Below are the code and all the weights of a small trained network. Each question names an input and a target symbol and asks about switching units off, where a switched-off unit gives its printed mean instead of its output.

import numpy as np


def w(rows, s, z=0):
    codes = np.array(rows[::2]) - 128.0
    scale = np.full(codes.shape[1], s)
    scale[-1] = z or s
    return codes * scale


def softmax(a):
    e = np.exp(a - a.max(-1, keepdims=True))
    return e / e.sum(-1, keepdims=True)


def log_softmax(a):
    a = a - a.max(-1, keepdims=True)
    return a - np.log(np.exp(a).sum(-1, keepdims=True))


def net(x, mask):
    ids = ['αγδεζφω'.index(c) for c in x.split()]
    T = len(ids)
    res = E[ids] + P[:T]
    u = 0
    for l in range(3):
        r = res
        for j in range(2):
            rows = slice(2 * j, 2 * j + 2)
            q, k, v = (r @ M[l][rows].T for M in (Q, K, V))
            z = softmax(np.where(np.tri(T) > 0, q @ k.T / 2**0.5, -1e9)) @ v
            o = O[l][rows]
            res = res + np.where(mask[u + j], z, o[:, -1]) @ o[:, :-1]
        u += 2
    return log_softmax(res[-1] @ U[:, :-1].T + U[:, -1])


Q, K, V, O = {}, {}, {}, {}
E = w([
[162,125,119,155,58,191,150,194],'α',
[71,197,139,165,114,130,251,226],'γ',
[153,130,111,116,177,143,57,95],'δ',
[135,129,86,35,122,96,142,141],'ε',
[219,149,91,126,72,178,76,161],'ζ',
[213,156,89,119,54,215,84,73],'φ',
[111,123,129,118,178,117,207,125],'ω',
],0.014)
P = w([
[153,96,72,110,246,100,62,111],'0',
[131,153,170,130,30,100,138,117],'1',
[156,135,90,93,141,181,125,164],'2',
[130,131,193,191,135,88,140,86],'3',
[99,180,98,109,132,153,158,195],'4',
[180,128,180,185,92,112,160,55],'5',
[127,199,68,64,131,137,122,142],'6',
[138,162,167,201,130,69,160,94],'7',
[126,128,166,119,134,174,134,150],'8',
[168,146,179,188,107,87,199,64],'9',
],0.013)
Q[0] = w([
[155,198,121,41,149,106,172,110],'L0H1',
[128,130,82,212,117,224,216,107],'L0H1',
[181,144,59,109,180,61,187,86],'L0H2',
[209,161,97,156,110,1,84,145],'L0H2',
],0.0069)
K[0] = w([
[70,82,111,55,106,74,154,86],'L0H1',
[191,62,139,146,178,171,100,167],'L0H1',
[108,103,1,161,73,147,150,112],'L0H2',
[174,107,163,115,82,104,76,134],'L0H2',
],0.0081)
V[0] = w([
[220,128,124,117,166,190,93,1],'L0H1',
[97,157,22,158,133,136,83,148],'L0H1',
[189,172,205,143,114,107,137,116],'L0H2',
[94,183,90,67,56,242,66,106],'L0H2',
],0.0067)
O[0] = w([
[90,130,5,151,121,110,105,68,254],'L0H1',
[176,48,101,149,203,69,124,125,180],'L0H1',
[107,118,176,108,144,232,127,2,150],'L0H2',
[200,122,184,171,68,186,107,132,218],'L0H2',
],0.0079,0.0059)
Q[1] = w([
[111,139,107,111,191,134,228,161],'L1H1',
[255,116,82,120,155,105,118,38],'L1H1',
[151,182,143,178,129,58,117,89],'L1H2',
[76,86,114,24,134,106,73,157],'L1H2',
],0.0081)
K[1] = w([
[117,134,157,153,105,112,253,103],'L1H1',
[184,51,2,141,135,60,133,92],'L1H1',
[53,120,158,55,188,179,223,143],'L1H2',
[197,196,104,161,28,181,114,99],'L1H2',
],0.0068)
V[1] = w([
[52,90,130,132,165,167,171,139],'L1H1',
[231,117,1,95,188,93,135,143],'L1H1',
[25,156,91,100,133,88,167,57],'L1H2',
[134,174,230,146,202,115,158,181],'L1H2',
],0.0069)
O[1] = w([
[160,74,254,45,211,142,37,149,102],'L1H1',
[76,124,189,114,164,99,198,174,248],'L1H1',
[82,198,230,81,182,79,163,67,133],'L1H2',
[92,21,87,66,44,117,245,169,94],'L1H2',
],0.0067,0.018)
Q[2] = w([
[171,139,158,226,125,82,134,106],'L2H1',
[87,136,103,129,156,254,46,113],'L2H1',
[119,158,71,126,143,112,58,94],'L2H2',
[155,141,176,165,118,45,183,38],'L2H2',
],0.0087)
K[2] = w([
[79,130,155,71,183,82,112,255],'L2H1',
[98,179,181,126,66,190,113,90],'L2H1',
[19,133,109,92,161,186,152,172],'L2H2',
[153,114,62,166,144,115,16,82],'L2H2',
],0.0078)
V[2] = w([
[167,114,66,148,124,123,67,162],'L2H1',
[103,103,140,33,172,1,124,168],'L2H1',
[112,177,112,125,177,57,139,114],'L2H2',
[147,90,65,160,123,113,104,58],'L2H2',
],0.0074)
O[2] = w([
[206,70,173,244,150,5,191,158,133],'L2H1',
[166,193,81,35,189,25,123,42,220],'L2H1',
[116,175,91,179,131,171,239,255,254],'L2H2',
[86,101,106,31,104,178,106,123,163],'L2H2',
],0.0072,0.0079)
U = w([
[151,116,162,149,110,71,76,91,165],'α',
[107,106,40,89,106,109,69,101,187],'γ',
[253,152,73,108,222,187,127,174,106],'δ',
[169,184,116,144,137,101,81,100,15],'ε',
[129,127,131,151,120,86,120,113,58],'ζ',
[108,145,93,76,130,215,111,139,253],'φ',
[113,193,125,115,148,144,65,87,42],'ω',
],0.0064,0.0048)

Each question gives the input, a string of symbols that net reads in full, and the target symbol t.
The units are the heads (2 rows each of Q, K, V and O). Each row of codes is followed by its name. A weight is (code - 128) times the scale printed after its matrix; where a second scale follows, it is the last column's (O and U).
mask holds one flag per head, layer by layer. A switched-off head (its flag False) gives its mean, the last column of its rows in O, instead of its output. The means were averaged over made-up inputs and are rounded, as every weight is.
A unit's drop is (log p(t) with every unit on - log p(t) with that unit switched off) / (log p(t) with every unit on - log p(t) with every unit switched off).
The circuit of an input: a set's keep is (log p(t) with only the set's units on - log p(t) with every unit switched off) / (log p(t) with every unit on - log p(t) with every unit switched off). Starting from all 6 units, units are removed one at a time, each time the one whose removal leaves the highest keep (on an exact tie, the one counted first), for as long as the keep stays at least 0.8.
units of the circuit, in order: the units of the circuit, biggest drop first
unit that matters most: the unit with the biggest drop
which heads matter: for each layer, one digit per head in row order, 1 if its drop is at least 0.15 and else 0, layers parted by /
drop of u: that unit's drop, to one decimal
input ζ φ φ δ ω α, target ζ: units of the circuit, in order -> L2H1, L1H1, L1H2, L0H1
input φ ε ω ε α α α ζ φ φ, target φ: units of the circuit, in order -> L0H1, L2H2, L2H1
input ω γ φ δ γ α φ ζ, target ω: units of the circuit, in order -> L2H1, L0H2, L1H2
input γ ε γ δ, target γ: units of the circuit, in order -> L1H2, L2H1, L0H1, L0H2
input φ φ ζ δ ε γ α δ ε φ, target φ: units of the circuit, in order -> L0H1, L2H2, L1H2
input φ φ ζ ζ δ ε δ ζ, target φ: which heads matter -> 10 / 10 / 11
input γ ζ α φ γ φ φ ε, target γ: units of the circuit, in order -> L1H2, L0H1, L2H2, L1H1
input γ ζ φ γ α α, target γ: unit that matters most -> L1H2
input φ ζ φ φ φ ζ γ α, target φ: units of the circuit, in order -> L2H2, L0H1, L2H1
input ζ ε γ φ δ α γ φ α φ, target ζ: units of the circuit, in order -> L1H1, L2H1, L1H2, L0H1
input α α φ γ γ γ, target α: which heads matter -> 00 / 01 / 11
input ω ω ε δ γ ε α φ, target ω: which heads matter -> 01 / 11 / 10
input φ γ φ φ ζ ω ε ω, target φ: units of the circuit, in order -> L0H1, L2H2, L1H2
input γ γ φ δ δ ω φ φ, target γ: which heads matter -> 10 / 01 / 10
input ζ γ α φ, target ζ: units of the circuit, in order -> L1H1, L2H1, L1H2
input φ ε ζ δ δ ζ ζ γ φ γ, target φ: units of the circuit, in order -> L2H2, L0H1, L2H1
input ω δ ε α φ ζ φ α, target ω: units of the circuit, in order -> L2H1, L0H2, L1H2
input γ γ δ ζ ω φ ζ φ α γ, target γ: units of the circuit, in order -> L0H1, L1H2, L2H2, L1H1
input ε γ α α, target ε: which heads matter -> 01 / 10 / 11
input ε δ α ζ γ δ γ α δ α, target ε: units of the circuit, in order -> L2H1, L0H2, L1H1, L2H2
input α φ γ ω, target α: unit that matters most -> L2H2
input φ ε ω δ, target φ: unit that matters most -> L0H1
input δ δ γ α φ γ α φ φ ε, target δ: which heads matter -> 11 / 01 / 11
input α ζ α φ ε ζ δ ε, target α: which heads matter -> 10 / 01 / 11
input γ γ γ ε ε γ γ ω, target γ: which heads matter -> 11 / 11 / 10
input γ ζ γ ω, target γ: drop of L1H2 -> 0.7
input δ φ ζ ζ φ δ α γ φ ω, target δ: drop of L1H1 -> 0.1
input δ δ γ α, target δ: drop of L2H2 -> 1.0
